[-54.4  -2.5  14.4 -28.4 -10.1 -20.0  44.7  -9.0   1.4 -19.1  -5.1  -4.8
  -6.5  -8.8   0.6 -23.3  33.0   0.2  47.8 -10.4 -13.8 -12.2 -17.2 -11.9
  38.7  32.3  38.6  29.2 -26.0  -4.9  32.3  17.2  19.3 -20.5  -3.2  39.0
 -37.4  -1.9  30.4  -0.4 -17.4 -40.8  -2.1]  Diz
[  8.3  23.4 -16.7  -9.4   8.3 -11.8 -21.9  30.3   2.5  14.5  25.7  -7.8
   4.0  40.0 -10.1 -22.5 -39.0 -11.6 -31.2  24.2  69.4  40.2  10.4  27.1
 -13.2 -38.4  -1.9  -4.4  61.6  19.5 -32.0  33.6  10.3  12.9  -6.8 -25.9
 -24.9  10.0  15.6  31.7  73.6   1.8  22.0]  pupet
[ 57.3  12.1   4.0  36.3  19.9  29.0 -22.3  20.8   9.9  28.1  17.0  15.5
  18.3  20.5  12.6  34.3 -10.6  15.2 -27.1  16.5  21.5  21.6  25.1  21.6
 -16.0 -10.6 -20.0 -10.6  33.0  13.9 -12.5  -5.0  -3.7  29.6  16.9 -16.2
  46.2  11.5 -14.2  10.5  22.8  45.3  11.8]  suvof
[ 64.0  14.3   1.6  39.2  21.5  31.0 -27.7  23.3  11.0  31.2  19.7  16.4
  19.4  23.7  13.1  36.0 -15.6  14.6 -32.6  20.3  26.7  25.0  27.7  24.6
 -20.2 -15.0 -23.1 -13.3  39.3  16.2 -16.6  -3.7  -4.3  32.6  16.7 -20.4
  48.7  12.9 -15.7  13.1  28.9  50.5  13.6]  kulib
[ 90.0   0.6 -30.7  47.3  14.5  34.5 -83.3   8.6  -5.8  26.2   1.8   4.9
   6.4   3.7  -6.1  35.7 -63.9  -6.6 -87.2  15.4  14.6  14.0  27.0  13.9
 -75.3 -62.9 -72.4 -56.7  36.9   5.3 -59.0 -35.9 -41.1  27.9   1.1 -75.7
  62.5  -0.1 -60.0  -5.2  23.0  67.7   0.6]  fose
[  1.9  18.0 -17.4 -14.9   2.1 -17.3 -21.3  26.5  -1.2   9.9  23.4 -12.2
  -0.2  37.4 -11.7 -25.2 -37.0 -13.5 -31.0  17.6  63.1  34.5   3.7  22.1
 -10.7 -35.4  -2.6  -5.1  56.2  13.8 -31.7  30.3   9.1   8.3 -10.5 -21.8
 -29.8   4.1  13.6  27.2  66.2  -4.4  15.7]  mem
[-16.9 -37.3   9.4 -17.4 -37.1 -24.2   7.6 -12.8 -24.5 -16.2 -10.2 -25.6
 -19.2  -9.1  -0.1   3.7  28.1   5.5  -2.8 -49.8 -46.5 -37.5 -37.9 -31.9
  26.7  34.2 -13.7  -2.1 -31.9 -44.4   9.7 -33.6  -5.9 -12.8  -8.7  42.3
   0.4 -42.3 -26.9 -36.1 -54.5 -28.0 -44.0]  Sabat
[-52.4  -5.2  12.0 -27.9 -11.6 -20.2  40.7 -12.1  -0.4 -19.7  -7.9  -5.4
  -8.0 -11.4  -0.5 -22.1  30.8  -1.2  44.6 -12.1 -17.7 -15.0 -18.2 -13.9
  34.5  30.3  34.4  25.5 -29.2  -7.1  29.4  12.9  16.0 -20.9  -4.7  35.6
 -35.6  -3.6  26.4  -3.4 -21.4 -39.4  -4.9]  gadu
which: [  8.3  23.5 -16.8  -9.5   8.1 -11.6 -21.8  30.4   2.5  14.5  25.7  -7.8
   3.8  40.1 -10.0 -22.4 -38.9 -11.6 -30.9  24.1  69.5  40.2  10.3  27.2
 -13.4 -38.6  -1.9  -4.3  61.8  19.6 -32.0  33.4  10.2  12.7  -6.6 -26.0
 -24.9  10.0  15.6  31.7  73.3   1.8  21.8]  pupet
which: [ 90.1   0.5 -30.7  47.3  14.4  34.4 -83.2   8.7  -5.7  26.2   1.8   4.9
   6.3   3.6  -6.2  35.7 -63.9  -6.5 -87.2  15.5  14.6  13.8  27.0  14.0
 -75.2 -63.1 -72.3 -56.6  36.9   5.4 -59.1 -35.9 -41.2  28.0   1.1 -75.9
  62.5   0.0 -60.0  -5.3  23.0  67.7   0.6]  fose
which: [-17.0 -37.2   9.4 -17.4 -37.1 -24.2   7.6 -12.7 -24.4 -16.1 -10.1 -25.6
 -19.1  -9.1  -0.1   3.7  28.1   5.5  -2.8 -49.7 -46.6 -37.5 -37.9 -31.9
  26.7  34.2 -13.7  -2.0 -31.9 -44.4   9.6 -33.6  -5.9 -12.8  -8.7  42.3
   0.4 -42.3 -26.9 -36.1 -54.5 -28.0 -44.0]  Sabat
which: [ 64.0  14.3   1.7  39.2  21.5  30.9 -27.8  23.3  11.0  31.2  19.8  16.4
  19.5  23.7  13.2  36.1 -15.7  14.6 -32.6  20.3  26.7  25.1  27.8  24.6
 -20.2 -15.1 -23.1 -13.3  39.3  16.2 -16.6  -3.6  -4.3  32.5  16.6 -20.5
  48.8  12.9 -15.7  13.1  28.8  50.5  13.7]  kulib
which: [  1.8  18.1 -17.5 -15.0   2.2 -17.2 -21.4  26.5  -1.1  10.0  23.3 -12.2
  -0.1  37.3 -11.8 -25.3 -36.9 -13.5 -31.0  17.6  63.1  34.6   3.7  22.1
 -10.7 -35.4  -2.6  -5.0  56.2  13.9 -31.7  30.4   9.1   8.3 -10.6 -21.9
 -29.9   4.0  13.6  27.1  66.2  -4.4  15.7]  mem

[-14.3  48.1  51.2 -15.9  18.4  52.7  -2.7 -25.4 -43.2 -83.4 -37.9 -18.1
  73.1  72.0 -37.1 -52.8  32.2 -87.5 -72.9  83.6  21.0  38.3 -40.4  -0.5
 -21.5 -72.3  75.0  -5.7 -76.1 -47.7  51.0  42.1 -57.8  85.8  48.3  13.1
 -70.1 -88.6  31.0  17.7 -28.5  71.3  82.0 -44.9 -48.7  77.8 -70.2  68.2
 -48.1 -31.3   2.8 -44.9  17.4 -10.4  83.3 -16.0  22.5 -48.1  42.3  14.5
 -56.3 -78.9  71.7 -54.4] -> gobog
[ 30.8  72.8  83.2  76.7  63.8  17.7  38.8  19.0 -80.1 -75.6 -67.9 -76.8
  11.9  78.9  87.4   4.5 -37.6 -23.7  10.8 -38.1 -42.1  11.5  40.6 -38.6
 -38.1  44.9  48.1  83.4 -16.7  52.2 -89.5 -88.4 -17.2  70.6 -42.8  42.3
 -22.3 -71.1  19.1  63.8  36.2 -74.6 -45.5  28.0  34.7  16.2 -39.1  87.5
 -75.6 -29.4 -26.4   2.2 -82.5   6.3 -68.5  73.1 -50.6  77.8  48.6  47.5
  42.6 -43.3  -8.6  90.5] -> sot
[-81.7  19.1 -82.4  21.4  -4.4  52.2 -44.0   9.6 -34.0   3.1 -53.9 -12.0
 -37.2  76.3 -46.1 -45.2  46.6  71.9  90.4  47.3 -70.0  77.4  57.9  71.5
  79.7  85.5 -74.1 -23.8  63.1 -77.1  38.1 -77.4  53.7  68.5  57.9  71.8
  -0.5  -9.9   3.8  60.2  26.1   8.4  33.4  85.2  55.5 -67.6 -47.9  23.9
  16.7 -25.2 -20.2 -45.1  84.3  69.3 -53.7  29.5 -79.1 -41.1 -50.9 -45.0
   6.1  78.8 -58.6  81.7] -> Gibu
[-77.1  73.4 -11.3  84.3 -41.8  59.1 -23.0  17.7  -6.1  80.4  -7.1 -53.8
  59.4 -12.0  -7.3 -40.0  53.3 -77.0  18.0 -89.5 -39.3  12.0 -46.7 -71.0
  58.3  27.3  49.5  15.1 -53.4  35.8 -73.5 -16.0 -11.2  74.2  67.5 -81.9
 -33.5  35.7  30.9 -78.4  20.7 -32.5 -83.5  52.2 -25.1 -21.3  27.2  87.9
  36.4 -47.7 -88.0  35.7 -84.4 -85.9  57.2  61.1   5.5 -77.9   8.7  15.4
 -84.9  -0.9 -17.8  31.7] -> Subev
which: [-77.2  73.6 -11.4  84.3 -41.8  59.2 -22.7  17.5  -6.2  80.4  -7.2 -53.6
  59.4 -11.9  -7.3 -40.1  53.3 -77.1  18.0 -89.7 -39.4  12.0 -47.0 -71.2
  58.3  27.5  49.3  15.0 -53.4  36.0 -73.3 -15.8 -11.4  74.3  67.4 -81.9
 -33.5  35.7  30.9 -78.4  20.8 -32.4 -83.6  52.5 -25.1 -21.3  27.4  87.8
  36.5 -47.9 -88.2  35.7 -84.2 -85.9  57.2  61.1   5.6 -77.6   8.8  15.5
 -84.9  -1.0 -17.6  31.9]  Subev
which: [-81.6  19.2 -82.6  21.5  -4.4  52.1 -44.1   9.7 -34.0   3.2 -53.7 -12.0
 -37.2  76.4 -46.1 -45.1  46.8  71.8  90.5  47.4 -70.0  77.6  57.8  71.5
  79.7  85.5 -74.0 -23.9  63.0 -77.2  38.0 -77.4  53.6  68.5  58.0  71.8
  -0.6  -9.8   3.9  60.2  26.0   8.5  33.4  85.1  55.6 -67.3 -47.9  24.0
  16.8 -25.2 -20.3 -45.3  84.3  69.4 -53.6  29.7 -78.9 -41.2 -50.8 -44.8
   6.2  78.7 -58.7  81.7]  Gibu

[-37.7   4.5  37.1  19.9  73.3  55.8  21.6] : pipun
[-60.0  -2.6  43.4   5.4  84.4  69.9   6.6] : fuvin
[-38.1  -5.5  22.4   2.7  48.3  38.7   3.1] : Ser
[ 37.4  83.4  25.6  39.7 -15.5 -37.1  71.4] : fonir
[-31.4   0.2  26.8  12.2  55.1  41.9  13.1] : lugem
which: [ 37.3  83.4  25.5  39.7 -15.4 -37.1  71.3]  fonir
which: [-38.2  -5.5  22.3   2.7  48.3  38.8   3.1]  Ser
which: [-60.0  -2.3  43.4   5.3  84.4  69.9   6.6]  fuvin

